Below are the code and all the weights of a small trained network. Each question names an input and a class and asks about switching units off, where a switched-off unit gives its printed mean instead of its output.

import numpy as np


def w(rows, s, z=0):
    codes = np.array(rows[::2]) - 128.0
    scale = np.full(codes.shape[1], s)
    scale[-1] = z or s
    return codes * scale


def f(y):
    return y / 2 * (1 + np.tanh(0.7978845608 * (y + 0.044715 * y**3)))


def log_softmax(a):
    a = a - a.max(-1, keepdims=True)
    return a - np.log(np.exp(a).sum(-1, keepdims=True))


def net(x, mask):
    res = np.array(x, float).reshape(1, 5) / 4 @ E
    y = f(res @ A[0][:, :-1].T + A[0][:, -1])
    res = res + np.where(mask, y, B[0][:, -1]) @ B[0][:, :-1]
    return log_softmax(res[-1] @ U[:, :-1].T + U[:, -1])


A, B = {}, {}
E = w([
[69,159,98,107,3,189],'x0',
[136,174,110,207,170,198],'x1',
[208,179,234,200,28,158],'x2',
[194,31,71,93,100,172],'x3',
[154,243,52,106,120,78],'x4',
],0.011)
A[0] = w([
[211,38,109,125,160,96,97],'neuron 1',
[118,63,125,152,56,105,171],'neuron 2',
[96,152,35,101,30,125,170],'neuron 3',
[102,202,75,83,134,170,80],'neuron 4',
[97,125,77,71,141,163,88],'neuron 5',
[202,132,202,224,176,127,148],'neuron 6',
[96,83,119,105,225,162,177],'neuron 7',
[121,113,52,87,186,114,88],'neuron 8',
[162,170,80,79,83,145,122],'neuron 9',
[108,157,117,117,103,176,83],'neuron 10',
[196,180,108,41,66,64,116],'neuron 11',
[50,201,55,111,166,159,142],'neuron 12',
[167,169,119,253,89,148,165],'neuron 13',
[178,38,127,146,128,157,144],'neuron 14',
[82,189,65,141,184,156,155],'neuron 15',
[109,139,110,133,203,151,141],'neuron 16',
[121,166,107,168,131,175,149],'neuron 17',
[128,111,93,134,95,126,10],'neuron 18',
[181,162,92,141,31,79,171],'neuron 19',
[55,158,183,73,103,18,117],'neuron 20',
[212,174,178,176,141,136,121],'neuron 21',
[76,51,181,95,29,218,102],'neuron 22',
[197,174,166,155,181,167,98],'neuron 23',
[192,46,86,74,29,26,155],'neuron 24',
[71,133,93,40,219,162,147],'neuron 25',
[83,112,150,143,10,204,135],'neuron 26',
[87,162,201,72,136,114,150],'neuron 27',
[123,115,117,179,101,99,34],'neuron 28',
[51,171,144,136,112,60,70],'neuron 29',
[63,143,199,117,129,30,118],'neuron 30',
[105,149,196,122,160,115,140],'neuron 31',
],0.012,0.014)
B[0] = w([
[97,48,216,151,164,86,185],'neuron 1',
[116,113,163,76,83,197,194],'neuron 2',
[174,142,49,129,82,182,250],'neuron 3',
[164,113,61,151,101,112,172],'neuron 4',
[91,141,79,98,159,150,171],'neuron 5',
[121,204,188,122,160,133,217],'neuron 6',
[64,75,140,143,169,108,218],'neuron 7',
[135,82,106,75,164,113,192],'neuron 8',
[196,99,110,126,129,184,187],'neuron 9',
[144,161,141,151,105,144,148],'neuron 10',
[219,107,111,82,113,83,204],'neuron 11',
[114,139,41,113,134,81,215],'neuron 12',
[149,201,171,149,159,191,230],'neuron 13',
[113,61,183,163,173,150,194],'neuron 14',
[97,181,43,134,183,103,200],'neuron 15',
[88,157,111,106,206,93,171],'neuron 16',
[161,137,94,176,151,162,176],'neuron 17',
[117,165,162,102,131,157,125],'neuron 18',
[221,121,137,92,105,201,222],'neuron 19',
[133,158,164,118,46,48,187],'neuron 20',
[175,192,187,123,161,160,195],'neuron 21',
[7,154,150,122,59,185,231],'neuron 22',
[124,185,166,106,218,148,169],'neuron 23',
[194,71,198,32,109,170,235],'neuron 24',
[81,94,70,95,133,57,225],'neuron 25',
[73,156,115,147,81,218,243],'neuron 26',
[105,121,160,172,83,79,169],'neuron 27',
[102,117,113,131,128,95,122],'neuron 28',
[155,163,107,120,65,69,156],'neuron 29',
[113,144,158,150,66,50,177],'neuron 30',
[141,180,141,143,126,68,164],'neuron 31',
],0.013,0.017)
U = w([
[220,50,153,41,111,134,27],'0',
[94,11,188,152,197,86,172],'1',
[152,183,182,162,209,130,211],'2',
[167,149,63,187,132,144,1],'3',
[30,105,140,119,61,198,61],'4',
[80,103,65,73,201,55,103],'5',
[124,126,174,124,79,22,240],'6',
],0.013,0.0074)

Each question gives the input, the list of numbers given to net, and the class t.
The units are the neurons (one row each of A and B). Each row of codes is followed by its name. A weight is (code - 128) times the scale printed after its matrix; where a second scale follows, it is the last column's (A, B and U).
mask holds one flag per neuron, in row order. A switched-off neuron (its flag False) gives its mean, the last column of its row in B, instead of its output. The means were averaged over made-up inputs and are rounded, as every weight is.
A unit's drop is (log p(t) with every unit on - log p(t) with that unit switched off) / (log p(t) with every unit on - log p(t) with every unit switched off).
The circuit of an input: a set's keep is (log p(t) with only the set's units on - log p(t) with every unit switched off) / (log p(t) with every unit on - log p(t) with every unit switched off). Starting from the 12 units with the biggest drops (on a tie, the unit counted first), units are removed one at a time, each time the one whose removal leaves the highest keep (on an exact tie, the one counted first), for as long as the keep stays at least 0.8.
units of the circuit, in order: the units of the circuit, biggest drop first
most important unit: the unit with the biggest drop
top k neurons: the k neurons with the biggest drops, biggest first
drop of u: that unit's drop, to one decimal
input [-3,-5,0,8,-8], class 1: units of the circuit, in order : [neuron 1]
input [-8,2,-8,3,-2], class 1: top 2 neurons : [neuron 1; neuron 7]
input [1,8,-2,-6,1], class 5: top 2 neurons : [neuron 12; neuron 15]
input [1,-2,5,-6,-1], class 6: top 2 neurons : [neuron 30; neuron 20]
input [8,0,-6,-8,7], class 5: top 2 neurons : [neuron 12; neuron 25]
input [-3,7,1,5,-7], class 1: top 3 neurons : [neuron 14; neuron 1; neuron 7]
input [6,5,4,7,7], class 3: top 4 neurons : [neuron 26; neuron 3; neuron 13; neuron 17]
input [7,7,8,-1,4], class 3: top 3 neurons : [neuron 3; neuron 26; neuron 17]
input [-2,-5,-4,6,0], class 1: top 4 neurons : [neuron 1; neuron 19; neuron 7; neuron 14]
input [1,1,2,3,1], class 0: top 3 neurons : [neuron 22; neuron 7; neuron 15]
input [-7,-1,-1,-4,1], class 6: top 2 neurons : [neuron 30; neuron 13]
input [6,-6,-8,-1,7], class 5: top 3 neurons : [neuron 12; neuron 25; neuron 15]
input [1,6,1,-6,8], class 3: top 2 neurons : [neuron 12; neuron 4]
input [2,0,4,-1,7], class 3: most important unit : neuron 24
input [3,-7,3,-8,7], class 6: drop of neuron 20 : 0.1
input [-6,1,6,4,-8], class 2: drop of neuron 6 : 0.7
input [-7,3,1,2,-2], class 2: drop of neuron 6 : 2.0
input [4,-8,-7,8,-6], class 4: drop of neuron 22 : 6.1
